Here is a tiny trained network, its code and every weight. The questions are about switching its units off for an input and a class, where a switched-off unit gives its printed mean instead of its output.

import numpy as np


def w(rows, s, z=0):
    codes = np.array(rows[::2]) - 128.0
    scale = np.full(codes.shape[1], s)
    scale[-1] = z or s
    return codes * scale


def norm(h):
    return h / np.sqrt((h * h).mean(-1, keepdims=True) + 1e-5)


def f(y):
    return np.maximum(y, 0)


def log_softmax(a):
    a = a - a.max(-1, keepdims=True)
    return a - np.log(np.exp(a).sum(-1, keepdims=True))


def net(x, mask):
    res = np.array(x, float).reshape(1, 3) / 4 @ E
    u = 0
    for l in range(3):
        y = f(norm(res) @ A[l][:, :-1].T + A[l][:, -1])
        res = res + np.where(mask[u : u + 10], y, B[l][:, -1]) @ B[l][:, :-1]
        u += 10
    return log_softmax(norm(res)[-1] @ U[:, :-1].T + U[:, -1])


A, B = {}, {}
E = w([
[199,103,94,106,208,126,168,137,191,19],'x0',
[198,226,103,90,99,111,71,198,127,68],'x1',
[129,40,166,25,156,124,29,5,79,180],'x2',
],0.0031)
A[0] = w([
[78,125,117,142,88,124,140,119,109,216,18],'L0N0',
[113,59,124,144,147,136,115,48,88,231,3],'L0N1',
[129,153,116,129,115,133,135,159,139,135,92],'L0N2',
[120,107,126,153,119,130,174,139,138,131,43],'L0N3',
[157,127,106,145,143,135,127,133,111,151,77],'L0N4',
[76,117,125,140,98,127,153,93,101,253,85],'L0N5',
[131,159,110,203,121,132,210,224,126,92,9],'L0N6',
[95,200,122,201,74,143,163,226,127,196,119],'L0N7',
[119,85,141,168,168,117,231,155,132,98,50],'L0N8',
[138,190,110,157,110,149,151,219,116,128,17],'L0N9',
],0.006,0.0022)
B[0] = w([
[127,130,176,208,176,148,131,134,115,164,193],'L0N0',
[83,126,111,16,61,61,141,91,121,87,251],'L0N1',
[150,125,128,103,119,69,149,128,137,146,157],'L0N2',
[146,129,83,149,109,165,66,97,84,83,152],'L0N3',
[128,135,119,129,131,119,133,156,127,122,128],'L0N4',
[131,103,194,176,153,154,105,152,72,192,237],'L0N5',
[91,112,205,39,161,142,162,82,250,66,240],'L0N6',
[108,181,151,187,123,105,148,216,26,133,254],'L0N7',
[150,111,2,189,110,157,153,138,113,138,196],'L0N8',
[127,143,153,56,98,36,131,132,148,113,208],'L0N9',
],0.0078,0.0055)
A[1] = w([
[165,86,2,228,129,230,154,72,226,139,97],'L1N0',
[172,141,90,138,113,155,134,184,181,195,29],'L1N1',
[221,149,103,103,96,148,28,97,171,139,82],'L1N2',
[34,95,138,103,101,184,143,56,106,61,107],'L1N3',
[80,62,111,78,116,164,98,69,148,222,19],'L1N4',
[84,93,119,129,116,109,77,21,155,207,12],'L1N5',
[167,158,74,105,145,124,75,164,96,132,84],'L1N6',
[102,43,167,95,88,122,134,14,143,195,4],'L1N7',
[86,128,213,121,136,66,109,91,113,120,102],'L1N8',
[188,132,112,123,169,158,69,146,129,111,59],'L1N9',
],0.0072,0.0011)
B[1] = w([
[44,53,1,143,164,175,199,206,125,174,192],'L1N0',
[86,99,146,137,95,114,137,69,114,106,132],'L1N1',
[137,126,130,101,233,170,92,160,82,113,181],'L1N2',
[183,131,97,102,101,142,116,120,104,195,214],'L1N3',
[124,135,168,76,98,134,147,83,183,156,218],'L1N4',
[144,129,165,85,123,127,167,73,182,159,213],'L1N5',
[179,83,127,129,105,106,117,124,91,82,160],'L1N6',
[161,164,149,75,57,160,167,67,161,142,255],'L1N7',
[150,103,50,160,124,178,158,78,148,146,248],'L1N8',
[145,132,129,119,102,148,103,159,64,116,160],'L1N9',
],0.0092,0.0066)
A[2] = w([
[79,158,156,107,83,130,154,142,163,152,46],'L2N0',
[131,96,105,176,140,106,69,96,175,114,56],'L2N1',
[97,130,173,195,160,129,99,127,117,154,48],'L2N2',
[77,111,83,187,126,111,113,66,151,106,36],'L2N3',
[133,154,146,85,105,135,87,64,208,175,61],'L2N4',
[137,160,119,110,110,121,139,153,219,92,64],'L2N5',
[86,111,213,212,157,152,96,133,109,185,52],'L2N6',
[147,186,156,133,116,96,120,110,254,54,10],'L2N7',
[98,120,185,193,147,141,95,136,119,174,107],'L2N8',
[122,194,135,131,129,95,89,167,123,149,102],'L2N9',
],0.0096,0.0013)
B[2] = w([
[186,119,135,42,254,168,20,90,150,115,200],'L2N0',
[108,151,125,88,133,189,147,151,128,134,128],'L2N1',
[87,152,181,140,132,157,94,119,73,173,154],'L2N2',
[158,18,133,102,147,106,75,179,140,182,137],'L2N3',
[176,162,140,64,67,192,200,98,215,154,254],'L2N4',
[36,103,160,132,138,50,113,120,129,118,192],'L2N5',
[103,215,184,183,122,128,143,177,65,231,173],'L2N6',
[50,181,209,115,143,35,193,155,150,34,202],'L2N7',
[134,163,195,191,137,146,120,155,107,195,161],'L2N8',
[128,36,87,175,88,160,127,33,173,119,158],'L2N9',
],0.008,0.0082)
U = w([
[145,129,85,191,136,136,77,116,164,117,3],'0',
[58,147,178,106,157,34,159,145,172,26,170],'1',
[69,43,1,156,167,175,191,188,144,142,147],'2',
[171,106,97,192,46,79,94,105,84,92,82],'3',
[133,128,90,192,132,146,58,118,172,113,23],'4',
[206,98,115,91,203,175,42,161,36,59,131],'5',
[105,176,201,235,119,149,122,158,46,217,160],'6',
[183,131,143,46,76,193,161,35,179,188,173],'7',
],0.0092,0.0062)

Each question gives the input, the list of numbers given to net, and the class t.
The units are the neurons (one row each of A and B). Each row of codes is followed by its name. A weight is (code - 128) times the scale printed after its matrix; where a second scale follows, it is the last column's (A, B and U).
mask holds one flag per neuron, layer by layer. A switched-off neuron (its flag False) gives its mean, the last column of its row in B, instead of its output. The means were averaged over made-up inputs and are rounded, as every weight is.
A unit's drop is (log p(t) with every unit on - log p(t) with that unit switched off) / (log p(t) with every unit on - log p(t) with every unit switched off).
The circuit of an input: a set's keep is (log p(t) with only the set's units on - log p(t) with every unit switched off) / (log p(t) with every unit on - log p(t) with every unit switched off). Starting from the 12 units with the biggest drops (on a tie, the unit counted first), units are removed one at a time, each time the one whose removal leaves the highest keep (on an exact tie, the one counted first), for as long as the keep stays at least 0.8.
circuit, biggest first: the units of the circuit, biggest drop first
unit that matters most: the unit with the biggest drop
top k neurons: the k neurons with the biggest drops, biggest first
top k neurons in layer l: the k neurons of layer l with the biggest drops, biggest first
drop of u: that unit's drop, to one decimal
input [1,-3,-4], class 2: unit that matters most => L0N8
input [5,-4,-8], class 2: circuit, biggest first => L0N8, L1N0
input [-8,-5,0], class 6: top 2 neurons => L0N5, L0N0
input [5,-2,-8], class 1: top 2 neurons => L0N6, L0N9
input [6,-2,-6], class 2: top 3 neurons in layer 0 => L0N8, L0N1, L0N3
input [8,2,-3], class 2: top 4 neurons => L0N8, L0N1, L0N7, L1N0
input [6,5,8], class 5: top 2 neurons => L0N6, L0N1
input [2,2,1], class 5: top 4 neurons => L0N6, L0N1, L0N8, L0N7
input [-8,4,-8], class 1: top 3 neurons => L0N6, L0N9, L0N5
input [7,1,3], class 2: top 2 neurons => L0N9, L0N7
input [-1,6,1], class 5: top 4 neurons => L0N6, L0N7, L2N4, L0N1
input [-8,5,-5], class 6: top 2 neurons => L0N7, L0N1
input [4,5,7], class 5: top 3 neurons => L0N6, L0N1, L1N2
input [-1,-6,-2], class 6: unit that matters most => L0N5
input [-4,-1,-6], class 6: top 3 neurons => L0N7, L0N1, L1N7
input [6,4,1], class 5: top 2 neurons => L0N6, L0N8
input [7,-3,-7], class 2: top 3 neurons => L0N8, L1N0, L0N1
input [3,1,0], class 2: drop of L0N1 => 0.6
input [6,-1,-3], class 2: drop of L0N8 => 1.0
input [7,5,1], class 5: drop of L0N6 => 0.6
